Below are the code and all the weights of a small trained network. Each question names an input and a class and asks about switching units off, where a switched-off unit gives its printed mean instead of its output.

import numpy as np


def w(rows, s, z=0):
    codes = np.array(rows[::2]) - 128.0
    scale = np.full(codes.shape[1], s)
    scale[-1] = z or s
    return codes * scale


def f(y):
    return np.maximum(y, 0)


def log_softmax(a):
    a = a - a.max(-1, keepdims=True)
    return a - np.log(np.exp(a).sum(-1, keepdims=True))


def net(x, mask):
    res = np.array(x, float).reshape(1, 4) / 4 @ E
    y = f(res @ A[0][:, :-1].T + A[0][:, -1])
    res = res + np.where(mask, y, B[0][:, -1]) @ B[0][:, :-1]
    return log_softmax(res[-1] @ U[:, :-1].T + U[:, -1])


A, B = {}, {}
E = w([
[77,49,68,69,132,97,2,185,135,107],'x0',
[223,151,48,6,211,107,149,57,193,162],'x1',
[114,104,162,31,44,69,137,54,45,199],'x2',
[44,224,92,152,115,6,141,70,129,27],'x3',
],0.008)
A[0] = w([
[148,115,111,195,215,153,132,166,209,81,68],'n1',
[179,123,58,65,215,113,162,54,222,155,79],'n2',
[86,54,76,103,124,126,52,152,145,116,110],'n3',
[97,113,141,59,18,89,149,65,21,204,94],'n4',
[73,203,99,141,129,44,143,107,149,41,82],'n5',
[48,102,235,225,39,134,148,197,67,132,94],'n6',
[90,113,155,171,74,166,88,106,104,97,47],'n7',
[133,111,92,171,172,177,145,183,183,129,97],'n8',
[73,203,103,124,98,40,122,113,138,56,124],'n9',
[150,168,102,144,179,177,134,173,207,70,3],'n10',
[196,176,174,179,107,146,221,74,120,137,162],'n11',
[163,79,144,141,178,198,126,183,142,161,96],'n12',
[121,76,154,63,84,164,150,124,75,192,126],'n13',
[137,119,117,182,179,143,113,125,185,114,130],'n14',
[161,109,124,41,105,68,141,75,101,172,107],'n15',
[182,54,197,99,116,196,99,223,145,226,108],'n16',
[169,214,209,214,147,145,255,51,97,151,123],'n17',
[174,167,62,47,192,118,170,74,187,155,99],'n18',
[104,52,73,78,140,98,20,177,109,114,168],'n19',
[77,103,62,119,116,66,65,125,137,84,137],'n20',
[175,139,76,205,189,156,114,159,211,52,117],'n21',
],0.0069,0.0027)
B[0] = w([
[120,176,217,192,90,51,121,106,127,119,180],'n1',
[33,57,168,68,211,176,58,203,94,90,210],'n2',
[199,192,70,187,113,156,149,177,228,116,180],'n3',
[199,166,207,229,114,42,91,91,159,76,222],'n4',
[25,53,73,150,228,158,199,45,113,220,207],'n5',
[43,76,192,90,233,194,30,217,89,70,250],'n6',
[123,110,167,148,184,148,101,170,136,125,169],'n7',
[115,177,200,188,74,52,164,75,116,132,168],'n8',
[83,77,129,134,181,162,215,59,146,193,207],'n9',
[125,139,190,208,66,46,112,118,121,90,168],'n10',
[210,196,74,150,119,207,122,181,226,92,212],'n11',
[101,88,140,104,176,143,214,53,130,176,178],'n12',
[136,149,183,170,114,70,160,42,150,150,188],'n13',
[128,139,180,158,59,78,131,118,152,120,162],'n14',
[125,163,244,144,114,47,73,134,134,88,190],'n15',
[99,90,112,144,217,161,227,49,137,213,214],'n16',
[205,183,38,184,123,174,120,166,224,114,242],'n17',
[57,64,163,105,202,215,24,189,106,38,206],'n18',
[254,208,77,210,83,212,120,132,233,108,202],'n19',
[179,170,86,199,113,219,189,123,227,136,182],'n20',
[106,164,215,184,57,58,94,63,103,105,193],'n21',
],0.0058,0.012)
U = w([
[69,90,171,105,188,165,18,234,96,67,114],'0',
[149,170,221,157,59,1,106,55,122,105,121],'1',
[92,96,96,131,179,150,250,22,124,206,115],'2',
[234,195,25,150,92,183,127,189,189,101,106],'3',
[124,146,118,104,91,131,129,142,118,127,255],'4',
[129,143,85,93,81,97,131,129,45,130,108],'5',
[130,112,92,90,78,106,137,149,53,125,106],'6',
[131,115,69,98,84,78,138,167,53,151,111],'7',
],0.0084,0.011)

Each question gives the input, the list of numbers given to net, and the class t.
The units are the neurons (one row each of A and B). Each row of codes is followed by its name. A weight is (code - 128) times the scale printed after its matrix; where a second scale follows, it is the last column's (A, B and U).
mask holds one flag per neuron, in row order. A switched-off neuron (its flag False) gives its mean, the last column of its row in B, instead of its output. The means were averaged over made-up inputs and are rounded, as every weight is.
A unit's drop is (log p(t) with every unit on - log p(t) with that unit switched off) / (log p(t) with every unit on - log p(t) with every unit switched off).
The circuit of an input: a set's keep is (log p(t) with only the set's units on - log p(t) with every unit switched off) / (log p(t) with every unit on - log p(t) with every unit switched off). Starting from the 12 units with the biggest drops (on a tie, the unit counted first), units are removed one at a time, each time the one whose removal leaves the highest keep (on an exact tie, the one counted first), for as long as the keep stays at least 0.8.
units of the circuit, in order: the units of the circuit, biggest drop first
unit that matters most: the unit with the biggest drop
top k neurons: the k neurons with the biggest drops, biggest first
drop when u is switched off: that unit's drop, to one decimal
input [0,-2,-5,7], class 2: top 2 neurons -> (n5 n9)
input [-7,-1,8,-2], class 1: top 3 neurons -> (n4 n13 n15)
input [-8,-5,-2,6], class 3: top 3 neurons -> (n17 n11 n16)
input [-1,1,-4,6], class 2: units of the circuit, in order -> (n5)
input [4,4,-2,-5], class 2: top 4 neurons -> (n16 n6 n12 n17)
input [-4,3,3,-3], class 3: top 3 neurons -> (n6 n11 n5)
input [-2,-4,-4,-5], class 2: top 2 neurons -> (n16 n12)
input [1,-8,1,8], class 0: top 4 neurons -> (n6 n16 n7 n12)
input [-7,1,4,-4], class 3: top 2 neurons -> (n17 n11)
input [6,7,7,-3], class 0: top 3 neurons -> (n2 n18 n21)
input [1,-6,6,3], class 0: top 2 neurons -> (n6 n21)
input [-4,3,-5,3], class 1: top 2 neurons -> (n21 n6)
input [7,1,6,2], class 3: top 4 neurons -> (n19 n20 n3 n21)
input [8,6,8,-2], class 1: unit that matters most -> n15
input [-3,5,-7,8], class 2: drop when n10 is switched off -> -0.1
input [5,8,-2,3], class 0: drop when n2 is switched off -> 0.5
input [1,-7,-2,8], class 2: drop when n9 is switched off -> 0.7
